Below are the code and all the weights of a small trained network. Each question names an input and a class and asks about switching units off, where a switched-off unit gives its printed mean instead of its output.

import numpy as np


def w(rows, s, z=0):
    codes = np.array(rows[::2]) - 128.0
    scale = np.full(codes.shape[1], s)
    scale[-1] = z or s
    return codes * scale


def norm(h):
    return h / np.sqrt((h * h).mean(-1, keepdims=True) + 1e-5)


def f(y):
    return np.maximum(y, 0)


def log_softmax(a):
    a = a - a.max(-1, keepdims=True)
    return a - np.log(np.exp(a).sum(-1, keepdims=True))


def net(x, mask):
    res = np.array(x, float).reshape(1, 5) / 4 @ E
    u = 0
    for l in range(2):
        y = f(norm(res) @ A[l][:, :-1].T + A[l][:, -1])
        res = res + np.where(mask[u : u + 6], y, B[l][:, -1]) @ B[l][:, :-1]
        u += 6
    return log_softmax(norm(res)[-1] @ U[:, :-1].T + U[:, -1])


A, B = {}, {}
E = w([
[111,140,25,119,119,92],'x0',
[147,51,123,82,75,151],'x1',
[137,159,143,136,71,72],'x2',
[251,231,111,39,150,166],'x3',
[247,38,116,164,210,2],'x4',
],0.0023)
A[0] = w([
[147,16,139,28,58,135,63],'0.n0',
[90,80,92,86,239,194,3],'0.n1',
[117,179,156,136,214,91,79],'0.n2',
[95,202,140,201,177,108,11],'0.n3',
[164,157,254,156,62,93,152],'0.n4',
[130,83,188,122,212,204,104],'0.n5',
],0.0056,0.0033)
B[0] = w([
[160,233,132,250,127,135,208],'0.n0',
[101,195,75,183,253,79,159],'0.n1',
[168,111,130,169,60,190,194],'0.n2',
[173,180,174,176,89,154,169],'0.n3',
[104,135,22,104,132,91,250],'0.n4',
[96,197,53,119,127,49,206],'0.n5',
],0.0063,0.0026)
A[1] = w([
[140,171,135,205,128,125,78],'1.n0',
[238,145,61,3,191,160,126],'1.n1',
[9,9,137,217,138,92,46],'1.n2',
[203,117,139,134,205,76,123],'1.n3',
[49,190,16,80,136,53,254],'1.n4',
[252,9,236,165,205,25,56],'1.n5',
],0.0052,0.0032)
B[1] = w([
[173,116,147,174,107,154,157],'1.n0',
[84,167,185,154,123,56,178],'1.n1',
[163,254,176,77,129,75,172],'1.n2',
[83,121,112,111,94,171,165],'1.n3',
[151,29,94,117,136,132,255],'1.n4',
[75,129,110,95,110,227,164],'1.n5',
],0.0075,0.0083)
U = w([
[26,117,110,36,66,254,154],'0',
[107,231,184,81,128,12,177],'1',
[197,173,125,251,79,201,154],'2',
[128,89,55,137,180,81,213],'3',
[121,67,65,103,128,67,160],'4',
[175,48,203,119,166,123,35],'5',
[152,88,222,101,191,145,3],'6',
[189,75,242,78,170,153,22],'7',
],0.0096,0.0053)

Each question gives the input, the list of numbers given to net, and the class t.
The units are the neurons (one row each of A and B). Each row of codes is followed by its name. A weight is (code - 128) times the scale printed after its matrix; where a second scale follows, it is the last column's (A, B and U).
mask holds one flag per neuron, layer by layer. A switched-off neuron (its flag False) gives its mean, the last column of its row in B, instead of its output. The means were averaged over made-up inputs and are rounded, as every weight is.
A unit's drop is (log p(t) with every unit on - log p(t) with that unit switched off) / (log p(t) with every unit on - log p(t) with every unit switched off).
The circuit of an input: a set's keep is (log p(t) with only the set's units on - log p(t) with every unit switched off) / (log p(t) with every unit on - log p(t) with every unit switched off). Starting from all 12 units, units are removed one at a time, each time the one whose removal leaves the highest keep (on an exact tie, the one counted first), for as long as the keep stays at least 0.8.
circuit, biggest first: the units of the circuit, biggest drop first
most important unit: the unit with the biggest drop
k most important neurons: the k neurons with the biggest drops, biggest first
top k neurons in layer l: the k neurons of layer l with the biggest drops, biggest first
input [0,4,7,-5,-4], class 3: 2 most important neurons -> [0.n4, 1.n5]
input [6,-7,7,-1,-5], class 2: 2 most important neurons -> [0.n3, 0.n4]
input [7,1,-7,-4,8], class 0: most important unit -> 1.n5
input [4,-5,-1,-3,5], class 0: 2 most important neurons -> [1.n5, 0.n0]
input [-4,6,-5,-5,-2], class 2: 3 most important neurons -> [0.n0, 0.n4, 1.n0]
input [6,1,5,4,-5], class 4: 4 most important neurons -> [1.n5, 1.n4, 1.n3, 0.n2]
input [-2,-7,-7,-7,3], class 1: 2 most important neurons -> [1.n2, 0.n0]
input [2,-3,0,7,7], class 0: top 3 neurons in layer 1 -> [1.n5, 1.n3, 1.n2]
input [-5,0,-8,1,1], class 3: 2 most important neurons -> [0.n1, 0.n5]
input [-3,-6,-4,-7,7], class 0: circuit, biggest first -> [1.n5, 1.n3]
input [-5,3,7,-8,-1], class 1: 2 most important neurons -> [1.n2, 0.n5]
input [-4,6,-4,-4,-1], class 2: top 2 neurons in layer 0 -> [0.n0, 0.n4]
input [-4,-5,0,1,2], class 2: 2 most important neurons -> [0.n2, 0.n3]
input [8,-8,1,1,-5], class 2: 2 most important neurons -> [0.n3, 0.n4]
input [5,8,-7,4,-5], class 2: most important unit -> 0.n0
input [5,-6,-1,3,8], class 0: circuit, biggest first -> [1.n5, 0.n4, 1.n3, 0.n5]
input [-7,-5,3,1,0], class 4: top 2 neurons in layer 0 -> [0.n4, 0.n0]
input [5,-2,4,-7,6], class 1: 3 most important neurons -> [1.n2, 0.n4, 0.n5]
input [-2,-1,8,-8,-7], class 1: top 3 neurons in layer 1 -> [1.n2, 1.n5, 1.n3]
input [-2,6,-4,8,-3], class 1: circuit, biggest first -> [1.n1]
input [-3,-6,-6,-4,4], class 2: circuit, biggest first -> [0.n2, 1.n4]
